Rows and whether each has a hidden trait (one of two labels; each part has its own)
(in the rows, 128 means zero)
[115 140 130 115 108 133 181 140 112  98  71 175 132 114 152  57  82  77
 118 115 131 129 255 128 123 111  87 107 146  94  99 123 117 134 150 127
 146 102 107 186 121 156 117 145 155] => [76]
[118 140 134 123 216 127  76 114 169  93 176  76 113 144  93 116 136 197
 151 142 127 133 123 131 124 157 134 132 113 145 194 155 137 115 124 127
 130 113 221  88 173 133 161  98 105] => [71]
[ 60 137 138  96 161  90 100 115 117 234 115 161 136 142  87 108  75 100
 154 152 131 122 202 123 122 136  87 159 127 109 120 114 151 128 110 125
 181 111 152 143 111 129 135 133 125] => [76]
[130 127 139 108 200 118  57 115 143 120 171  85 105 136 102  99 125 183
 158 129 128 158  96 133 117 136 160 104 123 154 222 129 163 131 118 148
 135  92 162  72 151 142 150 127 112] => [71]
[112 122 135 117 147 103  87 117 116 185 137 119 120 128 103 133 109 143
 170 143 122 148 142 128 114 135 129 137 117 109 135 128 152 134  89 124
 164 122 119 128 122 131 128 134 131] => [76]
[122 138 130 111 130 139 168 143  94 100  70 184 136 107 155  64  87  91
 106 103 130 145 228 127 120 103 107  95 153  81 126 118 124 136 154 137
 131 110  73 167 127 164 112 143 151] => [76]
[135 136 127 131 136 141 115 137 158  88 170 120 132 131 125 159 143 160
 106 122 128 153  19 117 139 134 172 114 123 186 157  99 125  93 145 130
 106 134 153 100 162 126 180 104 104] => [71]
[ 48 131 132  84 166 124 136 125 105 204  72 173 133 136 116  94  71  80
 133 147 133  62 255 125 124 122  76 127 138 113 132  89 133 147 120 133
 195  99 121 169  69 118 125 140 133] => [76]
[134 148 124 128  80 133 184 127 107 112 115 157 154 129 145  94 145 104
 106 109 133 179 198 153 118 111 102 145 142 122  88 142 118 118 164  95
  97 133 141 153 164 146 126 112 151] => [71]
[159 151 118 155  83 133 210 126 140 118 116 121 154 136 138 145 178  96
 112 120 132 150 144 144 129 128 104 209 124 141  66 154  99 101 156  86
  81 152 182 161 165 118 122 111 133] => [71]
[128 139 132 117 224 133  78 124 163  80 174 105 122 136 112 108 131 173
 132 135 131 147 101 127 121 153 143 117 113 132 217 153 138 116 126 135
 113 113 183  91 177 136 180  85 103] => [71]
[ 99 121 140 107 134  97  73 117 109 188 135 126 126 131  87 128  94 124
 158 141 125 135 158 126 115 135 124 136 126 104 141 117 156 134  93 134
 168 121 109 132 131 133 127 135 129] => [76]
[132 139 118 143  72 139 203 133 110 116  98 152 144 127 153 106 126  84
 107 118 130 150 232 144 124 106  84 149 136 111  75 161 120 127 163  99
 126 142 134 155 147 149 104 117 149] => [71]
[147 126 128 136 162 136  87 128 161  66 176  80 113 134 124 153 165 191
 126 129 125 130  57 120 132 151 159 100 114 121 184 141 129 125 123 137
 102 126 159  90 160 126 165 102 106] => [71]
[128 134 136 107 213 128  33 127 151  62 180  82 120 133 115  86 136 183
 137 124 130 154  94 132 116 146 142 116 124 128 236 135 140 122 125 149
 112  97 158  81 177 147 176  92 106] => [71]
[136 151 126 158  97 143 170 135 161 123 151 137 151 133 128 163 188 128
 108 123 134 128  84 132 127 137 135 166 118 207 121 137 100  77 132 116
 102 143 181 128 168 132 157 105 117] => [71]
[158 135 117 146  66 139 208 123 116 116 100 143 149 128 145 126 143 103
 106 116 130 161 170 152 128 114  99 191 133 128  61 157 112 115 158  84
  92 150 158 153 164 133 116 115 145] => [71]
[ 55 135 137  90 177  97  91 119 110 234 104 173 140 141  93  98  64  76
 147 146 132 104 255 119 121 126  89 142 137 115 143 107 147 138 122 138
 193 102 132 147 101 122 139 133 130] => [76]
[121 142 130 120 200 127  68 125 168  76 178  99 116 138 113 117 139 175
 130 137 128 142 104 126 126 158 141 122 112 135 169 137 132 116 124 130
 118 122 195  95 157 136 176  90 103] => [71]
